Below is a small trained network, with its code and all its weights. Each question gives an input and a class and asks what happens when units are switched off, that is, made to give their printed mean instead of their output.

import numpy as np


def w(rows, s, z=0):
    codes = np.array(rows[::2]) - 128.0
    scale = np.full(codes.shape[1], s)
    scale[-1] = z or s
    return codes * scale


def f(y):
    return y / 2 * (1 + np.tanh(0.7978845608 * (y + 0.044715 * y**3)))


def log_softmax(a):
    a = a - a.max(-1, keepdims=True)
    return a - np.log(np.exp(a).sum(-1, keepdims=True))


def net(x, mask):
    res = np.array(x, float).reshape(1, 5) / 4 @ E
    y = f(res @ A[0][:, :-1].T + A[0][:, -1])
    res = res + np.where(mask, y, B[0][:, -1]) @ B[0][:, :-1]
    return log_softmax(res[-1] @ U[:, :-1].T + U[:, -1])


A, B = {}, {}
E = w([
[208,27,120,130,112,59,216,88,210],'x0',
[126,106,139,135,151,117,122,129,101],'x1',
[121,106,142,118,143,109,103,140,119],'x2',
[44,169,181,212,220,112,119,97,219],'x3',
[217,137,204,255,36,132,58,170,138],'x4',
],0.0091)
A[0] = w([
[179,113,86,96,103,99,134,127,61,122],'n0',
[98,187,150,117,117,138,74,81,81,33],'n1',
[189,130,124,102,108,133,128,141,99,79],'n2',
[146,129,172,211,117,133,84,126,176,139],'n3',
[178,96,111,51,30,140,130,124,39,161],'n4',
[46,141,165,236,238,119,128,107,246,144],'n5',
[166,29,125,140,121,104,181,107,202,12],'n6',
[163,99,118,79,120,157,108,151,130,135],'n7',
[124,157,138,153,174,92,134,113,175,117],'n8',
[163,117,122,184,106,123,110,117,128,116],'n9',
[109,123,129,133,98,106,147,134,100,140],'n10',
[94,130,88,78,160,110,172,96,136,107],'n11',
[73,118,96,46,184,142,178,105,135,59],'n12',
[60,118,112,76,187,144,163,110,163,113],'n13',
[127,127,121,161,96,125,105,136,134,71],'n14',
[163,66,148,125,138,101,150,87,197,25],'n15',
[157,110,177,189,66,137,97,159,129,111],'n16',
[161,86,126,148,152,114,163,105,175,43],'n17',
[89,198,116,138,136,135,108,149,72,27],'n18',
[150,133,134,158,108,97,117,144,131,69],'n19',
[153,127,169,136,117,148,134,154,143,92],'n20',
[75,179,137,146,124,139,82,123,95,3],'n21',
[116,155,120,132,140,163,95,129,104,106],'n22',
[171,128,137,200,93,131,67,99,123,50],'n23',
],0.013,0.0021)
B[0] = w([
[111,139,123,132,90,168,132,71,149,181],'n0',
[115,141,130,133,135,154,133,216,141,172],'n1',
[101,138,132,135,100,158,126,97,126,159],'n2',
[165,140,133,129,159,70,133,88,110,186],'n3',
[69,104,134,130,75,160,118,41,169,217],'n4',
[67,103,122,118,38,201,118,12,154,254],'n5',
[109,144,117,120,138,163,99,252,143,213],'n6',
[83,95,142,141,127,139,127,95,124,155],'n7',
[106,109,130,125,85,143,125,105,151,168],'n8',
[145,122,150,115,158,87,106,116,107,160],'n9',
[142,133,118,106,121,134,131,119,153,133],'n10',
[164,141,142,133,173,72,107,111,98,194],'n11',
[220,144,139,152,158,68,139,119,102,217],'n12',
[170,128,131,128,168,60,137,99,107,208],'n13',
[140,123,141,124,149,110,129,127,109,143],'n14',
[91,135,133,113,144,166,153,226,104,191],'n15',
[181,159,115,124,175,82,151,99,106,189],'n16',
[116,144,114,149,126,158,122,205,132,176],'n17',
[117,125,123,119,144,158,125,225,135,179],'n18',
[154,148,117,141,134,107,144,128,120,147],'n19',
[127,116,137,132,157,105,105,128,112,144],'n20',
[123,132,111,129,118,162,143,222,134,174],'n21',
[101,103,132,122,131,122,122,192,147,159],'n22',
[173,104,122,118,172,72,144,124,109,176],'n23',
],0.019,0.02)
U = w([
[103,104,133,116,80,136,133,76,145,247],'0',
[181,134,140,121,174,44,151,119,98,76],'1',
[108,134,114,112,142,151,137,247,133,82],'2',
],0.015,0.0015)

Each question gives the input, the list of numbers given to net, and the class t.
The units are the neurons (one row each of A and B). Each row of codes is followed by its name. A weight is (code - 128) times the scale printed after its matrix; where a second scale follows, it is the last column's (A, B and U).
mask holds one flag per neuron, in row order. A switched-off neuron (its flag False) gives its mean, the last column of its row in B, instead of its output. The means were averaged over made-up inputs and are rounded, as every weight is.
A unit's drop is (log p(t) with every unit on - log p(t) with that unit switched off) / (log p(t) with every unit on - log p(t) with every unit switched off).
most important unit: the unit with the biggest drop
k most important neurons: the k neurons with the biggest drops, biggest first
drop when u is switched off: that unit's drop, to one decimal
input [8,-8,-3,4,5], class 2: most important neuron -> n6
input [-3,3,-4,-2,2], class 2: 3 most important neurons -> n5, n12, n13
input [-8,6,4,-2,8], class 1: 3 most important neurons -> n16, n23, n3
input [5,-6,-2,-4,-1], class 2: 2 most important neurons -> n5, n6
input [-6,1,8,-7,-8], class 1: 3 most important neurons -> n12, n5, n11
input [7,4,-3,5,-1], class 2: 2 most important neurons -> n6, n15
input [6,-1,4,5,-1], class 2: 3 most important neurons -> n6, n15, n4
input [-8,-6,-4,2,8], class 1: 2 most important neurons -> n3, n16
input [6,7,-5,-4,5], class 2: 3 most important neurons -> n6, n5, n12
input [-6,7,1,-7,1], class 0: 2 most important neurons -> n4, n6
input [3,2,-7,-1,-3], class 1: 2 most important neurons -> n5, n18
input [-7,8,8,-6,8], class 1: 4 most important neurons -> n16, n5, n23, n6
input [4,-7,-2,-2,0], class 2: drop when n5 is switched off -> 1.0
input [-6,1,-8,-1,7], class 1: most important unit -> n16
input [6,-3,-1,4,-2], class 2: drop when n6 is switched off -> 0.6
input [-4,-4,1,3,-7], class 1: drop when n15 is switched off -> 0.0
